Here is a tiny trained network, its code and every weight. The questions are about switching its units off for an input and a class, where a switched-off unit gives its printed mean instead of its output.

import numpy as np


def w(rows, s, z=0):
    codes = np.array(rows[::2]) - 128.0
    scale = np.full(codes.shape[1], s)
    scale[-1] = z or s
    return codes * scale


def f(y):
    return y / 2 * (1 + np.tanh(0.7978845608 * (y + 0.044715 * y**3)))


def log_softmax(a):
    a = a - a.max(-1, keepdims=True)
    return a - np.log(np.exp(a).sum(-1, keepdims=True))


def net(x, mask):
    res = np.array(x, float).reshape(1, 3) / 4 @ E
    y = f(res @ A[0][:, :-1].T + A[0][:, -1])
    res = res + np.where(mask, y, B[0][:, -1]) @ B[0][:, :-1]
    return log_softmax(res[-1] @ U[:, :-1].T + U[:, -1])


A, B = {}, {}
E = w([
[137,2,59,176,178,182,75,60],'x0',
[177,208,34,135,102,215,98,191],'x1',
[218,81,170,189,107,46,59,212],'x2',
],0.008)
A[0] = w([
[62,52,167,139,156,53,233,102,7],'N1',
[65,168,107,108,109,181,176,47,116],'N2',
[148,71,22,141,220,142,60,100,134],'N3',
[91,181,225,50,66,70,192,188,137],'N4',
[67,64,222,125,167,37,104,97,36],'N5',
[160,22,68,221,186,153,92,60,154],'N6',
[46,124,76,38,160,174,216,103,103],'N7',
[136,202,181,39,79,74,168,170,150],'N8',
[139,168,70,131,124,220,86,224,29],'N9',
[219,144,136,194,138,93,58,191,104],'N10',
[145,46,85,165,200,184,130,128,128],'N11',
[192,68,155,116,131,60,101,176,114],'N12',
[89,199,47,76,196,151,176,45,94],'N13',
[113,41,104,178,225,169,64,45,151],'N14',
[129,201,203,92,97,128,157,170,168],'N15',
[210,70,140,181,96,61,127,220,127],'N16',
[83,141,99,75,135,176,202,77,111],'N17',
[78,68,212,124,145,78,151,92,29],'N18',
[166,90,130,185,49,58,66,176,144],'N19',
[113,58,95,168,146,180,58,77,143],'N20',
[203,121,160,183,71,98,58,161,127],'N21',
[57,145,99,39,151,175,230,91,96],'N22',
[194,186,2,143,74,206,77,209,59],'N23',
[153,204,181,97,65,131,207,197,141],'N24',
],0.0058,0.0013)
B[0] = w([
[77,179,82,158,72,65,165,41,203],'N1',
[156,214,165,143,208,155,85,120,203],'N2',
[150,89,113,57,94,170,187,190,221],'N3',
[182,65,132,57,67,167,168,199,231],'N4',
[19,187,63,159,81,48,178,43,218],'N5',
[203,69,126,66,70,162,149,145,254],'N6',
[143,140,202,190,209,187,85,127,218],'N7',
[216,54,163,71,85,205,128,183,211],'N8',
[27,170,48,172,48,28,203,39,193],'N9',
[120,142,152,174,207,103,76,103,205],'N10',
[145,60,135,62,84,175,147,172,199],'N11',
[121,180,142,207,196,135,78,94,194],'N12',
[135,169,151,182,228,143,64,129,217],'N13',
[169,87,152,41,62,146,143,183,244],'N14',
[172,61,167,52,71,179,174,176,190],'N15',
[155,163,202,192,192,157,55,131,222],'N16',
[158,156,173,185,191,154,50,92,198],'N17',
[50,182,54,181,60,19,225,53,196],'N18',
[161,131,147,184,213,171,60,115,209],'N19',
[177,50,167,52,78,166,131,170,209],'N20',
[141,194,150,165,199,135,73,109,200],'N21',
[177,160,179,168,211,154,63,102,221],'N22',
[3,153,18,211,34,39,241,15,238],'N23',
[156,56,133,58,68,187,165,158,203],'N24',
],0.0055,0.0066)
U = w([
[186,85,139,22,84,153,145,181,231],'0',
[145,173,157,177,255,134,46,114,109],'1',
[3,164,68,159,76,71,191,68,2],'2',
],0.014,0.00063)

Each question gives the input, the list of numbers given to net, and the class t.
The units are the neurons (one row each of A and B). Each row of codes is followed by its name. A weight is (code - 128) times the scale printed after its matrix; where a second scale follows, it is the last column's (A, B and U).
mask holds one flag per neuron, in row order. A switched-off neuron (its flag False) gives its mean, the last column of its row in B, instead of its output. The means were averaged over made-up inputs and are rounded, as every weight is.
A unit's drop is (log p(t) with every unit on - log p(t) with that unit switched off) / (log p(t) with every unit on - log p(t) with every unit switched off).
The circuit of an input: a set's keep is (log p(t) with only the set's units on - log p(t) with every unit switched off) / (log p(t) with every unit on - log p(t) with every unit switched off). Starting from the 12 units with the biggest drops (on a tie, the unit counted first), units are removed one at a time, each time the one whose removal leaves the highest keep (on an exact tie, the one counted first), for as long as the keep stays at least 0.8.
circuit, biggest first: the units of the circuit, biggest drop first
k most important neurons: the k neurons with the biggest drops, biggest first
drop of u: that unit's drop, to one decimal
input [4,5,-1], class 2: most important neuron -> (N23)
input [5,7,-8], class 1: 2 most important neurons -> (N13; N7)
input [0,4,4], class 1: 2 most important neurons -> (N5; N18)
input [2,5,4], class 2: 2 most important neurons -> (N23; N9)
input [7,-6,-1], class 0: 2 most important neurons -> (N14; N6)
input [2,-7,5], class 2: 2 most important neurons -> (N5; N18)
input [5,-5,-5], class 0: 2 most important neurons -> (N14; N23)
input [6,-6,-2], class 0: 4 most important neurons -> (N14; N23; N6; N20)
input [7,7,-1], class 0: 3 most important neurons -> (N20; N6; N3)
input [5,7,4], class 2: 2 most important neurons -> (N23; N9)
input [-5,6,-6], class 1: 3 most important neurons -> (N22; N13; N7)
input [-2,8,-5], class 2: drop of N23 -> 1.3
input [7,5,-1], class 0: drop of N17 -> 0.0
input [-4,8,8], class 1: drop of N16 -> 1.4
input [0,5,3], class 2: circuit, biggest first -> (N23)
